Each row is followed by its group and then its class within the group.
[ -6  -5  -4   3  -2  -3  -3  12   0  -5 -10 -14 -14   3 -16  -1  51   6
  -4   6  -3  -7  -2  21 -19]
Q903.P
[  7  -2   7   7   9  -6   0  -7  10  -3 -13  -6  -3 -12 -20   9  35  -1
   1 -10  -5   6  -6  26 -13]
Q903.Y
[  5   0   7   6  -7  -1  -1   9   7  -5 -11 -11  -4   5 -11  -1  32   2
   2  11  -1   3  -5  25 -16]
Q903.E
[  4 -12   3  17  -4   7   4  -2  10  -7 -10  -8  -4  -2 -11   6  48   3
   1  -3 -16   0   0  22 -16]
Q407.M
[  7   5  -6   7  -4  -4 -15  19  27 -13 -14  -6  -1   3 -18  -2  34   1
 -14  -1 -10   3  -1  36 -19]
Q903.E
[  8  -2   2  10 -14  -1  -1   5  17  -5  16  -2 -13   3 -33   1  30  -7
  -1  -5   3  -5  -2  30 -14]
Q407.H
[ -4   4   1   4   1   6   4   6  11  -4   3  -8 -19  -1 -16   0  51   2
   0   2  -3  -8  -1  14 -24]
Q903.P
[  3   1   0   7  -1  19  -4  10   0   1  -3  -9  -6   0 -21  -4  37   2
   3   5  -2   1  -3  30 -25]
Q407.G
[  6  -1  -2  13  -7   5  -4  -1   9 -10 -14   3   0   0 -26   1  46  12
  -5  -1   4   3  -2  36 -19]
Q407.M
[  7 -76   0  15  -6   5  -7  10  10  -4 -13 -10  -4   8 -27  -9  29  -6
   5   0  -5   2   1  32 -13]
Q903.Y
[  6   2   2   7 -12   6   1   2   4  -2 -12 -15 -10   4 -16 -10  27  -8
  -2   1  -6   1   0  22 -22]
Q407.G
[-13  -4  41   2  -1   9   4 -11   9 -13  -5 -10 -11  -6 -22   9  61   8
  -3   8  -1  -5  -6  29 -19]
Q407.H
[ -6  -1 -12   4  -4   2   0  12  -4  -5   1  -3 -10  -5 -24   2  44   9
  -4   9  -7  -4  -9  20 -23]
Q407.G
[ 18   2   3   1  -2   2  -5  17   4  -1 -14 -27  -4 -17 -17  -2  15   3
  -3  -8  -4   2  -4  30 -11]
Q903.Y
[  7  10   3  -1 -13   2   3  11   4  -6  -6  17  -4  -7 -20   4  17  18
  -5 -18 -12  -2   2  14  14]
Q407.H
[  0   1   0  29  -5   7   3  -7   7 -14  -6  -4  -5  -2  -4   5  54  -5
   0   6 -25  27  -8  24 -16]
Q407.M
[ -1  -1   0  16 -11 -26  -6   8   2  -2  -4  -7  -6   2 -21  -7  40  -2
  -5   8  -4   2  -8  22 -22]
Q407.G
[ 10  -4  16   9   5   8   1  -1  11  -7 -11  -4 -15  -4  -1  -8  41   6
   1  -3  -4   6 -12  18 -20]
Q407.M
[ -5  -6   3   1  -3   0  -6  -3  -5   1 -14   0  -7   1 -17   4  22   1
   0  -6   1   8  -8  16 -14]
Q903.Y
[ -1 -24   4  12  -3   5   2  -6  10  -7 -10  -9 -11  -7  -5   7  55   0
   1   3  10   8  -1  22 -21]
Q407.M
[  9  -5  -6   4  -6   8   0   9   9  -6 -45  -8  -8   1 -20   6  39   0
  -2  15  -7   1   0  33 -20]
Q903.Y
[  1  16  12  17  -5   4   2  11   8 -19  -6 -11 -13  -2  10  -1  45 -17
   8   3  -7   2   2  34 -18]
Q407.G
[ -1  -5  -4 -17   0  -3 -12   3   3   6  -4 -17  -2  -5 -21   6  55  19
  -9  10  -3   4  -6  17 -17]
Q903.E
[  6  -3  -2  -4   2   0  -8   7  -1  -2 -17 -11 -14  -5 -25   6  53   2
   2  -2  -5   1  -6  27 -19]
Q903.P
[ -4 -14  -1  -2   2  -2   0   7 -28 -11  -7  -9  -3   0 -21   9  19   5
 -12  -2  -2  -1  -5  16 -17]
Q903.E
[ 18  -2   2  18 -17  -4   2  18   5  -3  -3 -11  -8   1 -20  -1   4  -6
   2 -14  -7   2  -6  27 -11]
Q407.G
[ -4   1  -2   8   2   4   8  10   4  -1  -4  -2 -10  -6 -23  -2  20   5
   1  -8   1  -3  -4  15 -17]
Q407.M
[ -8   3   3   3   1  -3  -2   9  -5  -5  -4  -5  -5  -2 -21  14  48   3
   1   5   0  -3  -1  22 -23]
Q407.M
[  0   5  -2 -13   1  -2  -1   0   6 -10 -33  -2  -4  -8 -35  15  55  38
  -2  -1   0  -1   3  25 -24]
Q407.G
[ 14   3  -4   6   9  -3  -1   9   4   6 -15  -1   1  -4 -11  -4  35   3
   3   1  -2   8  -5  24 -12]
Q903.Y
[  0  -4   4   3 -18   4   0   7   8  -1 -13   0 -11  -5 -19   3  56   9
   1  -4   3   1  -3  30 -22]
Q407.H
[  3  -1   3  -2  -4  11   1  -4   8  -2 -17  -9  -9  -5 -24   4  47   3
   3   6  -5   5   0  21 -18]
Q407.H
[  3  -4  -2  13  -9  -4   1  14   4  -6  -7 -11  -4 -13  -7   0  30   3
  -1 -17  -2   0   5  28 -12]
Q903.Y
[  2  -7   8 -15   4   1   2 -13   8 -12  -7  -8  -5   0 -16   5  71   8
   8   4  -4  -1 -12  22 -26]
Q407.H

Each row is followed by its group and then its class within the group.
[  0  -7 -13  -7   3 -16 -30 -10  -7 -10  -2  -1  10  -2   5   7 -28  -7
  -3  -8   1 -14   2   1  -1]
<75>.Z
[ 14   4  -5   7  -6   3 -19  -3 -15 -22  -4  18  24 -20 -20  11 -11  11
  13  -2  11  -8 -17  -8  18]
<66>.S
[  1   2  -6   0   1 -25 -22  -2   0   2  -4   0  11   1   6  11 -24  -4
  -5  -1   5  -8   5  -7  -3]
<75>.D
[ 10  -2  -5  -3   6   4 -35  -9  -2  -6  -6 -18   2  -8  -9  10 -13  13
  -9  -6   8   2  -4   1  25]
<66>.S
[  4   0  -7   4  -8 -10   9  -8 -25 -20   7   7  25 -30 -22  17 -12   7
   7   2   2 -18  -6   0   2]
<75>.Z
[  3  -1  -6   1   5  -8 -45  -2  26 -16 -14 -42   0  10   9  -1  -5  25
 -12   1   2   8  -5   7   4]
<75>.D
[  6  -2  -3   4   0 -10 -46  -6  11 -14  -3  10  15 -10   7  16 -21  12
   1 -11   7   1   2  -1  10]
<66>.S
[ -3   2  -7   4  -2 -15 -16   5  -6 -20  -5 -15  15  -1   5   8 -12  -3
   2  -8   4  -4  -3   5 -14]
<75>.Z
[  9   5  -5  -3   6  -3 -23  -2 -11  -9  -2   7   1  -1 -46   8 -17   3
  10  -5   5 -13   1  -7   7]
<66>.S
[ 12  -4  -3   1   1  -6 -29  -7   4  -6 -11   3   4  -9   7  17 -16  13
  -2 -16   4  -4   5  -4  13]
<66>.C
[  7  -1  -7   0   0  -2 -32   3 -11 -14 -11 -10   9   4   1  11 -13  12
   3  -1  -3  -3  -1  -5   6]
<66>.S
[  1   0  -6   1   6 -19 -16  -8  -9 -11  -2   3  16 -15  -5   9 -26   4
   0  -7  13 -14   3  -2   5]
<75>.Z
[  8   8  -9   1   4 -18 -25  -6   4 -17  -8 -17  16 -16  -1   8 -22  12
  -3  -9   4  -8  -5   4   8]
<75>.Z
[  8  -2  -7   6  -5  -1 -13  -8 -14 -25  -6  -1  11 -22 -13  10 -10  11
   5  -9  21  -8  -8  -1  14]
<66>.S
[ 11   0 -13   6  -2 -17 -14 -14 -12  -4  -3   3  18  -3  -1  15 -26   6
   4  -2   7 -15   3 -10   6]
<75>.D
[ 15   0  -9   1  -6  -3 -23 -12   4 -13 -11  -9   3 -19  -9  19  -7  20
  -8  -5   9  -3  -1   1  22]
<66>.C
[  1  -3 -10  -4   8 -10 -23 -10  -5  -9  -5  -5   6 -10  -3  13 -21   4
   0 -10  11  -7  -4   0   7]
<75>.Z
[ 14  -2   0   2   8 -10 -15  -8  -6  -9  -7  -2  15   1   1   8 -15  12
   4  -1  -3 -13 -18  -5   6]
<75>.D
[  5  -8 -11   6  -9   4  -4   2   9 -19  -6 -15  -2   7  -3   3   7  19
   6   3  -1   6  -4   4  17]
<66>.S
[ 15   7  -6  -4  -1 -11 -37  -5   6  -3  -8   2  14  -7   6  11 -14  18
  -3  -9   3  -3   2   4  16]
<66>.C
[  4   0  -4   3  -3  47 -20  -1   5  -2  -3  -8  14   2   2   8 -11   7
  -4  -5   4  -6  -2   5   8]
<75>.D
[ 18  -3 -13   1  -5 -12 -33  -7 -12 -23  -8   3  19 -15   3   7 -29  33
  11  -2   6 -13   3  -6  10]
<66>.C
[  3   2 -11   8  -2 -10  -9  -5   2 -18  -5 -18  14  -8   3   8 -18  16
  -2  -7   5 -10  -5   0   9]
<75>.D
[  5  -3  -5  -6   7  -9 -32  -9   8 -10  -6 -23  11  -3   6   6 -19  11
  -1  -1   7  -9   1   3   4]
<75>.Z
[  9  -3 -13   2   4  -9 -31  -8  -9 -10  -7   7   8 -11  -2  14 -15  17
  -1  -5   6  -9   0  -3   8]
<66>.S
[  6  -2  -7  -1   4  -8 -29  -4   2  -6  -6  -3   9  -6  -2   7  -9  13
  -3   7   4  -3  -1  -3  13]
<66>.S
[-10  -8  -6   5 -13 -26 -11   3 -26   5   5  25  32   4  10  16 -33 -15
  18 -14 -18 -26  13 -13 -30]
<75>.Z
[  5  -2  -9   7  -4 -11 -15   3  -6 -15  -3   8  19 -24  -7  11 -14  23
  18  -6   6  -9  -5  -1  13]
<75>.D
[ 10   9  -8   0   6 -12 -32  -8   4 -13 -14 -13   6 -13  -4  11 -15  23
  -5  -8   9  -9   0  -4  13]
<66>.C
[  6   1  -5   5   4 -19 -20   0   0 -12  -4   0  17  -1   4  17 -21  18
   0  -3   3 -21   5   2   3]
<75>.D
[ 18  -2  -8  14  -4  -8 -38  -3 -15  -8  -7   8  13 -18  -4   1 -29  27
   7  -1   9 -14  10 -10   7]
<66>.C
[  4   4 -10   7   1 -10 -17  -6   7 -17  -8  -8  30 -20   1  11 -21  28
  12  -9  13 -10   6  -1  11]
<75>.D
[ 10  -4 -13   0  -9  -2 -36  -5 -14 -25  -5  -7  51  -9  -8  12 -19  21
   9   3   8  -8   6  -9   8]
<66>.S
[ 18   1 -11   1  -2 -22 -34  -6   9 -19 -11 -22  20 -12   0   4 -23  26
   3  -4  11 -10   1  -1  10]
<75>.Z
[ 10 -10  -8   8  -2  -9 -33  -2 -15 -16 -11  -4  12  -5   0  32 -19  22
   2  -2   1 -10  -2  -6  16]
<66>.C
[ 12   2  -6 -17   6 -11 -32 -11   5  -9 -11  -6   1  -1   8  15 -22  14
  -8  -3  11   0   4   7  19]
<66>.C
[ -3  -4  -9   6  -1 -16 -23   8   1 -18  -4  -9  13  -8  -5  -3 -15  17
   3  -1   5 -10  -7   3  -2]
<75>.Z
[  7  -1  -5   0   5  -1 -35  -6  -5  -9  -8 -15  -2  -8   0  10 -11  20
  -9  -4   7  -4   2  -3  10]
<66>.S
[  7  -2  -6  21  -1  -1  -9 -10   1 -26 -11 -11  15 -23 -16   5  -7  13
  -4 -16  24  -7  -3   1  19]
<75>.D
[  1  -8  -7  -3   0  -8 -23   1   5 -12  -2 -19   8  -1   1   7 -13   8
  -2  -7   0  -5  -2  -3   6]
<75>.Z
[  7   0  -5   3   7  -6 -30   4  -7 -15  -3   3  -1   8   6   5 -10   5
  -1   0   1 -13   0  -4   1]
<66>.S
[  6   5  -8   7 -14   1  19  -1 -21 -33   9   2  26 -28 -22   4   2  20
  10  -3  10 -11 -10   8   8]
<75>.D
[ 13   0 -11   0   2 -15 -41  -8  14 -13 -16 -12  14  -7   6  10 -25  32
  -6 -10   7 -25   9   1  23]
<75>.D
[  6  -4  -5   4  -1   2 -42 -11  -2 -10  -9  10   8   6  12   6 -20  19
   5  -1   7  -8  10 -12  11]
<66>.S
[ 15  -6 -13   4   5 -21 -32  -9   9 -13  -2  -7  15 -11  12   2 -18  18
   2  -1  10  -8   4  -8   0]
<75>.Z
[ 10 -15 -10   8   2  -1 -30  -2  -7 -15 -11  -9  11 -10   2   6 -14  22
   0   1   5  -8   0  -2   8]
<66>.S
[  9   5   2   3   6 -10 -10 -23 -25  -1  -3  17  15 -26  -9  23 -27  -3
   0 -10  11 -18   9  -4   8]
<66>.C
[  3  -2 -11   3   0 -21 -41  -2  10 -22  -7 -19  24  -3  37   1 -21  14
   3  -4  12  -5  -2  -3   3]
<75>.Z
[  4   7  -7  -4   3  -5 -32  -8  -8  -6  -6   6   0 -10  -2  10 -17  10
   0 -11   7  -5  -4  -4  10]
<66>.S
[  3  -1  -8   0   7 -22 -44 -12  -5   3   0  -7   9  -4  16  20 -31  -7
 -10  -6   2 -13  13  -2   0]
<75>.D
[ -2  -2  -2 -12   8   5 -23  -8  -1 -10  -4 -17  -8 -14  -3   5  -3  -4
  -7 -11   9   6  -8   6  11]
<66>.S
[  8  -5  -7   8 -11  14  -6   0 -12 -28  -8   4  21 -20 -14   7   0  29
   9  -4   4  -1  -9   2  28]
<66>.S
[ 22  -3 -13   1   3  -2 -28 -12 -13  -8   0   6  14 -16   0  17 -22  20
  -2  -9   8  -9   9  -7  12]
<66>.C
[  8  -2 -11  -3  -4 -10  -9 -15  -7  -1  -2  10  28 -14  -9  18 -25  10
   1  -7  11 -19   2  -1  18]
<75>.D
[  7  -2  -9  20  -6 -14 -20  -2  -3 -18  -9 -16  20 -16  -7   3 -13  28
  13  -4   4 -11   2  -8  11]
<75>.D
[  0   3  -8   7  -6   3 -19  -6  -2 -15  -8  -5  10  -6   3  15 -10  14
   1  -2   0  -2   1  -3   9]
<66>.C

Each row is followed by its group and then its class within the group.
[ -7   5  23   8  -8   3   6  -1  -5   1   0 -10   5  -1   6 -52   0  12
  45  -9  -3  -9   2   6  -1]
Q417.Q624
[-11   5  20  -2  -9   3  -2  -3 -15  -1  -2 -20 -16   0  -5 -69  -2   8
  29 -18   5  -9  -1   7  -3]
Q454.Q754
[ -4   4  26  17 -20   3  -2  -4  -8  -1  -6 -11  -2  -2   6 -34   0  14
  33 -17   8  -9   2  -3   1]
Q417.Q624
[ -7   3  31  13 -13   3   2  -1 -13   0  -4 -12 -15   0 -10 -70   6   1
  64  -2   1 -12   4   7   0]
Q454.Q45
[-12   2  10  -6  12  -8   3   3  -7  -1  -1   6   2  -3   6 -76   8 -18
  37  -2 -12  -4   5  17   5]
Q153.Q750
[ -1   6  19  11 -12   3   3   0 -14   0  -1 -16  -6   1  -9 -93  14  -1
  67  -2   4 -11   1   9   1]
Q454.Q754
[-11   6  20  17 -11   0   0   1 -18  -2  -5 -17 -10   2  -7 -93   4  -4
  40 -11  -3  -6  -1  13  -8]
Q454.Q754
[-23   2   3   6 -10   5  -2  -8  -8   2  -5 -21 -16  -7  13  28  -9  34
 -68 -43  10   2  -9  29 -10]
Q417.Q624
[-16   3   3   3  11  -4  -6   1  -9  -4  -1  -7 -11  -2   4 -36  -3  -5
 -18 -15  -8   1   3  16  -2]
Q153.Q489
[-15   7  31   0  -3  -2   8   8 -11  -2  -4  -3 -12  -4 -29 -57  -1  15
  17   3  -5 -13   3  17 -11]
Q36.Q155
[ -1   5  33   8 -12  -3  -1   1 -15   0  -2 -17  -6   1  -5 -63   2   1
  58  -7  -4  -5   0  14  -1]
Q454.Q754
[ -9   5  20  -2  -5   2  -3  -1 -17   0  -3 -17 -12  -3 -14 -73   5   2
  36 -14   1  -9   0   8  -4]
Q454.Q45
[ -4   5  30  30 -21   3   2  -7  -6   0  -5  -7  -2  -5   2 -50  -4   9
  37 -15   7 -10   1   4   3]
Q417.Q624
[ -9   5  24  -5  -5   4  -1   3 -13  -1  -3  -9  -5  -3 -14 -73   4  -1
  49  -9  -1  -8   1   6  -2]
Q454.Q45
[ -7   1  24  34  -4   1  11  -4  -9  -3 -12  -8  -7   8 -20 -82  -1   9
  26   2   1  -6   1   7 -10]
Q36.Q162
[ -9   4  20  27 -11   3   2  -8  -9  -2  -3 -14  -5  -5   0 -64  -4  14
  14 -23   6  -7  -1  12  -5]
Q417.Q624
[ -9   2  18  14  -3  -1   8   8 -14  -4  -1  -1  -5  -1 -23 -85   4  -4
  45   7  -1  -5   2   4 -12]
Q36.Q162
[ -7   3  16  28  -2  -2   8   2  -7  -4  -2   0  -7   2 -19 -86   1   4
  27  12  -2  -6   2   3  -9]
Q36.Q155
[-10   4  13  11  -9   3  -7  -4 -11 -15  -2 -12  -7  -1   5 -60   1   3
  34 -12   2  -9   0  14  -1]
Q417.Q470
[-19   3  27  15 -12   0  -2  -2 -14  -3  -1 -21 -12  -2  -7 -64   2   6
  26 -15   8 -10   8  21  -4]
Q454.Q45
[ -5   7  37  25 -11  -2  12   4  -9   3  -5  -2  -3  -1 -16 -85   5  -1
  61  21   0 -12   3   2 -10]
Q36.Q155
[ -5   4  28  30 -16   1   3  -6 -14   2  -1 -15  -2   1   5 -86  10  -1
  60   5   2  -5  -1   9  -3]
Q454.Q45
[-15   3  24  31 -10   0   4   2  -5  -3  -6 -12  -8  -7 -14 -59   2  10
  24   5   4  -5  10  13 -13]
Q36.Q155
[ -2   9  25  15  -9  -2   4   4 -20   2  -2 -10  -3   2  -7 -93   7  -9
  78   3  -5  -9   3  10  -2]
Q454.Q754
[ -6   4  12 -16  12  -1  -1   4 -11   0  -7  -9  -8  -2   0 -51   2 -15
  17 -17 -13  -1   2  16   6]
Q153.Q750
[ -8   3  27  11 -12   0   1   4 -16   0  -5 -14  -8   4 -11 -74   1   6
  45  -4   1  -9   3   6  -7]
Q454.Q45
[-21   7   9  14  10  -1   7 -10  -8  -1  -8  -9  -9   0   3 -93   7  -4
  59  -1  -8 -13  15   3   2]
Q153.Q750
[-16   4  14  -5 -11   4  -1   4 -10   0  -7 -13  -8  -5   0 -22  -9  24
   0 -20   8  -4  -6  19  -4]
Q417.Q470
[-24   2  11   9  11  -1   0   4 -13  -2 -11  -6 -10  -4   4 -66   0  -4
   4 -12 -11  -2   7  30  -4]
Q153.Q750
[ -8   2  14  20  10  -3   5   6  -1  -2  -3  -6  -3   1  13 -74   6 -23
  30  -2 -15   2   4  16   4]
Q153.Q489
[-10  -6  17  26  -5   0   5   0  -5   0  -4  -1   1  -1 -10 -85  12   0
  36  -1   3  -7   5   1 -12]
Q36.Q162
[-22   6  30   4 -10   2  -7   4 -23  -4  -9 -23 -18  -6 -17 -76  -1  11
  29 -17   3  -9   1  22 -11]
Q454.Q45
[-11   6  24   7 -12   0   8   4  -5  -3  -6  -2  -5   0 -21 -65   7  21
  35   5   2 -10   5  -7 -13]
Q36.Q155
[-15   3  40  -3 -11   7   2   1 -12   2  -3  -7 -12   1  -2 -24  -1  14
  36 -19   1 -11   2  22   4]
Q417.Q624
[-11   3  24   7 -11   5   2  -3  -5   1  -2  -6   3  -2   5 -60   4  11
  49 -17   0  -7   3   9   1]
Q417.Q624

Each row is followed by its group and then its class within the group.
[  8   0  -2 -11  -1  -2  -3  -7  -2  -5   6   1   2  -1   4   0   2  -9
   8  -3   0  -4  -7  -3  -1]
(29).R
[-14  -5  -1  14   2   8 -26  -1 -12  -5  -9   9   5   2 -11  -1   7  -8
  -5  11  -5   4  11  -8   1]
(23).F
[ 10  -4  -6  26  -5  18  -2   0 -20 -13 -26  16  -5  -8 -21   1  21 -25
  15  -6   2  14   7  -5  -1]
(26).X
[  6   8   5 -13   0   5   9  -2   0   7   9  -4   2   1   2   4  -3   0
  -4  -4  -6 -10  -8   7   3]
(26).X
[  7  -5  -6  -8   3   3  -3  12 -15  -7   2   7   5  -1  -3  -2  -1 -20
  10  -2  -1   1  -7  -7  -1]
(29).R
